Below are the code and all the weights of a small trained network. Each question names an input and a class and asks about switching units off, where a switched-off unit gives its printed mean instead of its output.

import numpy as np


def w(rows, s, z=0):
    codes = np.array(rows[::2]) - 128.0
    scale = np.full(codes.shape[1], s)
    scale[-1] = z or s
    return codes * scale


def f(y):
    return np.maximum(y, 0)


def log_softmax(a):
    a = a - a.max(-1, keepdims=True)
    return a - np.log(np.exp(a).sum(-1, keepdims=True))


def net(x, mask):
    res = np.array(x, float).reshape(1, 7) / 4 @ E
    y = f(res @ A[0][:, :-1].T + A[0][:, -1])
    res = res + np.where(mask, y, B[0][:, -1]) @ B[0][:, :-1]
    return log_softmax(res[-1] @ U[:, :-1].T + U[:, -1])


A, B = {}, {}
E = w([
[122,157,227,164],'x0',
[167,135,156,101],'x1',
[19,189,109,58],'x2',
[73,152,111,254],'x3',
[11,152,147,113],'x4',
[182,20,81,160],'x5',
[169,204,91,133],'x6',
],0.0075)
A[0] = w([
[123,206,127,101,3],'n0',
[140,128,123,52,108],'n1',
[150,146,234,108,65],'n2',
[211,119,125,112,19],'n3',
[150,161,225,125,128],'n4',
[128,137,223,134,114],'n5',
[154,55,84,125,53],'n6',
[205,127,97,105,38],'n7',
[139,153,107,212,126],'n8',
[130,8,108,178,124],'n9',
[150,162,118,215,181],'n10',
[127,116,71,52,126],'n11',
[124,99,120,50,169],'n12',
[112,223,107,96,10],'n13',
[37,82,156,133,53],'n14',
[51,179,124,165,174],'n15',
[170,157,90,142,183],'n16',
[131,135,119,201,216],'n17',
[116,74,97,141,35],'n18',
[30,172,132,149,151],'n19',
[73,146,160,147,167],'n20',
[81,86,98,46,35],'n21',
[86,158,120,146,136],'n22',
[117,81,187,109,198],'n23',
[133,28,121,172,154],'n24',
[146,158,134,209,160],'n25',
[125,211,217,87,131],'n26',
[80,195,112,89,42],'n27',
],0.013,0.0034)
B[0] = w([
[82,74,131,169,187],'n0',
[135,168,58,54,189],'n1',
[189,121,180,143,193],'n2',
[47,88,86,124,180],'n3',
[240,129,152,116,201],'n4',
[197,130,175,123,194],'n5',
[81,119,151,195,187],'n6',
[12,90,26,127,182],'n7',
[157,173,36,84,191],'n8',
[173,22,202,245,226],'n9',
[135,207,56,25,205],'n10',
[128,171,76,112,200],'n11',
[169,254,93,59,203],'n12',
[62,78,137,153,210],'n13',
[102,127,117,118,197],'n14',
[24,119,53,120,243],'n15',
[86,156,50,106,179],'n16',
[95,193,93,111,198],'n17',
[190,76,239,192,156],'n18',
[6,102,99,95,254],'n19',
[93,101,101,159,208],'n20',
[147,174,106,119,194],'n21',
[65,94,80,125,188],'n22',
[204,93,164,141,192],'n23',
[123,52,188,222,216],'n24',
[142,181,85,59,196],'n25',
[198,114,184,167,244],'n26',
[54,86,137,161,218],'n27',
],0.0067,0.0092)
U = w([
[96,242,38,2,247],'0',
[48,71,93,156,33],'1',
[196,114,171,149,81],'2',
],0.0098,0.0012)

Each question gives the input, the list of numbers given to net, and the class t.
The units are the neurons (one row each of A and B). Each row of codes is followed by its name. A weight is (code - 128) times the scale printed after its matrix; where a second scale follows, it is the last column's (A, B and U).
mask holds one flag per neuron, in row order. A switched-off neuron (its flag False) gives its mean, the last column of its row in B, instead of its output. The means were averaged over made-up inputs and are rounded, as every weight is.
A unit's drop is (log p(t) with every unit on - log p(t) with that unit switched off) / (log p(t) with every unit on - log p(t) with every unit switched off).
The circuit of an input: a set's keep is (log p(t) with only the set's units on - log p(t) with every unit switched off) / (log p(t) with every unit on - log p(t) with every unit switched off). Starting from the 12 units with the biggest drops (on a tie, the unit counted first), units are removed one at a time, each time the one whose removal leaves the highest keep (on an exact tie, the one counted first), for as long as the keep stays at least 0.8.
units of the circuit, in order: the units of the circuit, biggest drop first
top k neurons: the k neurons with the biggest drops, biggest first
drop when u is switched off: that unit's drop, to one decimal
input [7,3,6,-6,4,-1,5], class 2: units of the circuit, in order	(n26)
input [8,-4,-8,4,6,6,6], class 0: top 3 neurons	(n10; n25; n8)
input [0,-3,-5,6,-7,8,-8], class 2: top 2 neurons	(n9; n18)
input [8,5,5,2,1,-8,-1], class 1: top 2 neurons	(n19; n15)
input [2,-8,5,-7,6,4,-8], class 0: top 2 neurons	(n12; n21)
input [2,7,-5,-6,-7,4,2], class 1: top 2 neurons	(n7; n3)
input [2,-7,-5,-6,1,3,-1], class 2: top 2 neurons	(n19; n15)
input [-4,-3,3,-3,7,-5,8], class 1: drop when n0 is switched off	0.2
input [2,0,-3,-8,3,-1,-1], class 2: drop when n10 is switched off	0.4
input [-7,0,4,-5,4,4,-7], class 0: drop when n12 is switched off	0.6
input [-6,-8,2,-1,1,4,-5], class 2: drop when n18 is switched off	0.2
